Below is a small trained network, with its code and all its weights. Each question gives an input and a target symbol and asks what happens when units are switched off, that is, made to give their printed mean instead of their output.

import numpy as np


def w(rows, s, z=0):
    codes = np.array(rows[::2]) - 128.0
    scale = np.full(codes.shape[1], s)
    scale[-1] = z or s
    return codes * scale


def norm(h):
    return h / np.sqrt((h * h).mean(-1, keepdims=True) + 1e-5)


def f(y):
    return y / 2 * (1 + np.tanh(0.7978845608 * (y + 0.044715 * y**3)))


def softmax(a):
    e = np.exp(a - a.max(-1, keepdims=True))
    return e / e.sum(-1, keepdims=True)


def log_softmax(a):
    a = a - a.max(-1, keepdims=True)
    return a - np.log(np.exp(a).sum(-1, keepdims=True))


def net(x, mask):
    ids = ['ΓΘΞΠΦεημτω'.index(c) for c in x.split()]
    T = len(ids)
    res = E[ids] + P[:T]
    u = 0
    for l in range(3):
        q, k, v = (norm(res) @ M[l].T for M in (Q, K, V))
        z = softmax(np.where(np.tri(T) > 0, q @ k.T / 2**0.5, -1e9)) @ v
        res = res + np.where(mask[u], z, O[l][:, -1]) @ O[l][:, :-1]
        u += 1
        y = f(norm(res) @ A[l][:, :-1].T + A[l][:, -1])
        res = res + np.where(mask[u : u + 4], y, B[l][:, -1]) @ B[l][:, :-1]
        u += 4
    return log_softmax(norm(res)[-1] @ U[:, :-1].T + U[:, -1])


Q, K, V, O, A, B = {}, {}, {}, {}, {}, {}
E = w([
[18,129,102,91],'Γ',
[254,121,202,71],'Θ',
[85,145,79,98],'Ξ',
[129,203,121,165],'Π',
[143,162,137,100],'Φ',
[160,93,148,143],'ε',
[76,197,28,140],'η',
[212,123,104,179],'μ',
[94,49,210,140],'τ',
[79,55,122,77],'ω',
],0.0049)
P = w([
[72,122,207,255],'0',
[85,130,189,231],'1',
[114,135,150,192],'2',
[110,129,146,187],'3',
[115,140,144,146],'4',
[110,147,145,132],'5',
[129,130,129,127],'6',
[127,155,121,96],'7',
[113,147,117,102],'8',
[133,128,106,91],'9',
[129,142,114,75],'10',
[117,139,123,88],'11',
[142,147,103,73],'12',
[138,158,103,59],'13',
],0.0015)
Q[0] = w([
[176,6,145,151],'L0H0',
[30,95,123,95],'L0H0',
],0.021)
K[0] = w([
[209,2,203,131],'L0H0',
[36,55,123,112],'L0H0',
],0.018)
V[0] = w([
[31,255,149,90],'L0H0',
[116,112,118,174],'L0H0',
],0.0041)
O[0] = w([
[205,4,21,159,2],'L0H0',
[118,146,110,127,204],'L0H0',
],0.0037,0.00043)
A[0] = w([
[174,125,64,119,7],'L0N0',
[75,113,104,197,9],'L0N1',
[40,43,101,98,133],'L0N2',
[160,170,141,254,102],'L0N3',
],0.0078,0.0011)
B[0] = w([
[143,1,88,252,176],'L0N0',
[181,89,87,106,135],'L0N1',
[17,130,161,71,255],'L0N2',
[160,173,122,237,180],'L0N3',
],0.0064,0.003)
Q[1] = w([
[98,201,253,115],'L1H0',
[128,204,152,121],'L1H0',
],0.034)
K[1] = w([
[183,123,252,130],'L1H0',
[209,124,164,160],'L1H0',
],0.022)
V[1] = w([
[39,77,201,254],'L1H0',
[49,177,130,195],'L1H0',
],0.0051)
O[1] = w([
[76,54,117,4,254],'L1H0',
[50,69,211,32,170],'L1H0',
],0.003,0.0016)
A[1] = w([
[185,91,150,2,133],'L1N0',
[107,129,191,83,37],'L1N1',
[173,170,31,93,77],'L1N2',
[140,195,27,129,3],'L1N3',
],0.0099,0.0026)
B[1] = w([
[139,20,61,119,212],'L1N0',
[97,89,180,160,254],'L1N1',
[71,47,229,124,110],'L1N2',
[131,9,146,182,108],'L1N3',
],0.013,0.0026)
Q[2] = w([
[168,115,104,146],'L2H0',
[143,251,183,110],'L2H0',
],0.019)
K[2] = w([
[179,121,150,153],'L2H0',
[5,161,141,233],'L2H0',
],0.017)
V[2] = w([
[2,9,35,206],'L2H0',
[207,51,53,234],'L2H0',
],0.0033)
O[2] = w([
[253,178,53,249,250],'L2H0',
[176,215,209,100,228],'L2H0',
],0.0034,0.0015)
A[2] = w([
[67,86,35,107,121],'L2N0',
[165,133,29,77,4],'L2N1',
[254,128,35,87,149],'L2N2',
[133,57,146,65,28],'L2N3',
],0.011,0.0023)
B[2] = w([
[132,240,62,122,253],'L2N0',
[225,9,111,242,154],'L2N1',
[124,95,254,14,226],'L2N2',
[253,50,181,119,208],'L2N3',
],0.0074,0.0048)
U = w([
[138,145,32,109,237],'Γ',
[65,179,121,99,94],'Θ',
[254,130,78,99,31],'Ξ',
[193,148,143,215,127],'Π',
[167,160,218,31,100],'Φ',
[39,138,215,161,149],'ε',
[103,81,62,220,80],'η',
[151,237,147,139,251],'μ',
[100,33,122,123,126],'τ',
[60,114,93,41,141],'ω',
],0.0081,0.0015)

Each question gives the input, a string of symbols that net reads in full, and the target symbol t.
The units are the heads (2 rows each of Q, K, V and O) and the neurons (one row each of A and B). Each row of codes is followed by its name. A weight is (code - 128) times the scale printed after its matrix; where a second scale follows, it is the last column's (O, A, B and U).
mask holds one flag per unit, layer by layer, with each layer's heads first. A switched-off unit (its flag False) gives its mean, the last column of its rows in O or B, instead of its output. The means were averaged over made-up inputs and are rounded, as every weight is.
A unit's drop is (log p(t) with every unit on - log p(t) with that unit switched off) / (log p(t) with every unit on - log p(t) with every unit switched off).
The circuit of an input: a set's keep is (log p(t) with only the set's units on - log p(t) with every unit switched off) / (log p(t) with every unit on - log p(t) with every unit switched off). Starting from the 12 units with the biggest drops (on a tie, the unit counted first), units are removed one at a time, each time the one whose removal leaves the highest keep (on an exact tie, the one counted first), for as long as the keep stays at least 0.8.
units of the circuit, in order: the units of the circuit, biggest drop first
k most important neurons: the k neurons with the biggest drops, biggest first
k most important neurons of layer l: the k neurons of layer l with the biggest drops, biggest first
drop when u is switched off: that unit's drop, to one decimal
input ε ω Φ Θ τ Π ε ω τ η Γ μ τ, target ε: most important neuron of layer 1 : [L1N0]
input Φ Γ Γ Φ τ Π Ξ Ξ Φ Θ Φ, target Ξ: 3 most important neurons : [L0N0 L0N2 L2N0]
input ω ε Θ ω Φ τ ε Π, target η: 2 most important neurons of layer 0 : [L0N3 L0N0]
input Φ Π Φ μ ε τ Π Π τ Π Π Γ, target Γ: units of the circuit, in order : [L2N0 L0H0]
input Π μ Γ Ξ Π τ ε Γ Θ Φ τ Γ η, target τ: 3 most important neurons : [L1N2 L1N3 L0N2]
input Ξ τ Θ η ε τ τ ε ε, target μ: 2 most important neurons of layer 1 : [L1N0 L1N1]
input τ Γ τ ω ε ε, target ε: 4 most important neurons : [L0N2 L0N0 L1N1 L2N3]
input Γ τ Θ μ Ξ Π, target η: 2 most important neurons : [L0N3 L2N2]
input τ τ ω ω ε ε Ξ η ε ε τ Π, target Π: 3 most important neurons : [L0N3 L1N1 L1N0]
input Π τ ε Φ Φ η, target η: 3 most important neurons : [L1N2 L2N2 L0N0]
input ε τ τ Θ Φ, target Ξ: 3 most important neurons : [L0N0 L0N2 L2N3]
input Π τ τ τ Π τ μ, target μ: 2 most important neurons of layer 1 : [L1N0 L1N1]
input ω Π τ ω Φ Ξ, target Ξ: 3 most important neurons of layer 2 : [L2N1 L2N0 L2N2]
input Θ τ τ Γ ω η, target τ: most important neuron of layer 2 : [L2N3]
input Ξ τ Π ω ε, target ε: 3 most important neurons : [L0N2 L0N0 L2N3]
input Θ ω Ξ Φ Ξ Θ τ Π Γ, target Γ: 2 most important neurons of layer 0 : [L0N2 L0N3]
input τ τ Π ω μ Ξ ε ω η, target η: drop when L1N2 is switched off : 0.3
input Φ ε τ Θ Ξ η μ η Ξ, target Γ: drop when L2N0 is switched off : 0.5
input μ η μ Θ τ Π τ Φ τ ε, target μ: drop when L2N2 is switched off : 0.1
input Φ ε μ Π Θ Π ε η τ Φ τ Ξ, target Γ: most important neuron of layer 0 : [L0N2]
